Below is a small trained network, with its code and all its weights. Each question gives an input and a class and asks what happens when units are switched off, that is, made to give their printed mean instead of their output.

import numpy as np


def w(rows, s, z=0):
    codes = np.array(rows[::2]) - 128.0
    scale = np.full(codes.shape[1], s)
    scale[-1] = z or s
    return codes * scale


def f(y):
    return np.maximum(y, 0)


def log_softmax(a):
    a = a - a.max(-1, keepdims=True)
    return a - np.log(np.exp(a).sum(-1, keepdims=True))


def net(x, mask):
    res = np.array(x, float).reshape(1, 7) / 4 @ E
    y = f(res @ A[0][:, :-1].T + A[0][:, -1])
    res = res + np.where(mask, y, B[0][:, -1]) @ B[0][:, :-1]
    return log_softmax(res[-1] @ U[:, :-1].T + U[:, -1])


A, B = {}, {}
E = w([
[107,42,65],'x0',
[121,13,201],'x1',
[60,164,42],'x2',
[152,90,74],'x3',
[125,143,78],'x4',
[2,148,173],'x5',
[62,47,215],'x6',
],0.0092)
A[0] = w([
[125,81,213,114],'n1',
[148,132,93,156],'n2',
[97,167,160,42],'n3',
[191,73,196,115],'n4',
[165,154,63,150],'n5',
[32,85,100,99],'n6',
[110,247,121,64],'n7',
[137,125,63,73],'n8',
[183,80,199,78],'n9',
[141,12,92,209],'n10',
[19,64,105,104],'n11',
[188,180,38,160],'n12',
[121,72,174,121],'n13',
[173,131,69,101],'n14',
[208,126,64,5],'n15',
[30,246,147,25],'n16',
[18,41,142,113],'n17',
[44,113,90,212],'n18',
],0.014,0.0026)
B[0] = w([
[39,27,112,210],'n1',
[173,142,152,164],'n2',
[38,164,121,157],'n3',
[124,52,205,201],'n4',
[179,118,170,201],'n5',
[124,187,56,203],'n6',
[137,203,207,216],'n7',
[176,96,133,174],'n8',
[100,53,178,195],'n9',
[98,182,167,216],'n10',
[95,173,2,223],'n11',
[199,122,174,241],'n12',
[60,58,115,193],'n13',
[200,145,117,186],'n14',
[189,84,103,195],'n15',
[102,175,137,221],'n16',
[120,105,49,247],'n17',
[154,177,88,197],'n18',
],0.0096,0.015)
U = w([
[177,130,122,211],'0',
[252,101,117,34],'1',
[102,37,137,112],'2',
[127,184,179,102],'3',
[179,93,115,254],'4',
[131,121,42,98],'5',
],0.016,0.0075)

Each question gives the input, the list of numbers given to net, and the class t.
The units are the neurons (one row each of A and B). Each row of codes is followed by its name. A weight is (code - 128) times the scale printed after its matrix; where a second scale follows, it is the last column's (A, B and U).
mask holds one flag per neuron, in row order. A switched-off neuron (its flag False) gives its mean, the last column of its row in B, instead of its output. The means were averaged over made-up inputs and are rounded, as every weight is.
A unit's drop is (log p(t) with every unit on - log p(t) with that unit switched off) / (log p(t) with every unit on - log p(t) with every unit switched off).
The circuit of an input: a set's keep is (log p(t) with only the set's units on - log p(t) with every unit switched off) / (log p(t) with every unit on - log p(t) with every unit switched off). Starting from the 12 units with the biggest drops (on a tie, the unit counted first), units are removed one at a time, each time the one whose removal leaves the highest keep (on an exact tie, the one counted first), for as long as the keep stays at least 0.8.
units of the circuit, in order: the units of the circuit, biggest drop first
k most important neurons: the k neurons with the biggest drops, biggest first
drop of u: that unit's drop, to one decimal
input [3,-1,-1,-3,2,-1,0], class 1: units of the circuit, in order -> [n1]
input [-2,-2,-2,6,-1,5,-1], class 3: units of the circuit, in order -> [n17 n15]
input [1,-7,-8,1,3,3,-1], class 3: units of the circuit, in order -> [n17 n7]
input [-4,6,5,-1,-1,3,-5], class 3: units of the circuit, in order -> [n17 n15]
input [5,0,-4,-7,6,3,-4], class 3: 4 most important neurons -> [n17 n11 n15 n1]
input [-3,-7,-7,4,0,4,-6], class 1: 3 most important neurons -> [n12 n10 n15]
input [2,-8,3,0,0,7,2], class 3: 2 most important neurons -> [n7 n16]
input [-4,-5,-4,4,1,1,6], class 2: 2 most important neurons -> [n7 n10]
input [-8,-1,8,-4,1,-6,-2], class 1: 2 most important neurons -> [n12 n10]
input [-1,7,3,8,-2,7,6], class 5: drop of n11 -> 0.1
input [-2,-4,5,4,-7,-4,8], class 5: drop of n11 -> -0.1
input [-1,-6,8,-1,3,-4,8], class 3: drop of n4 -> -0.1
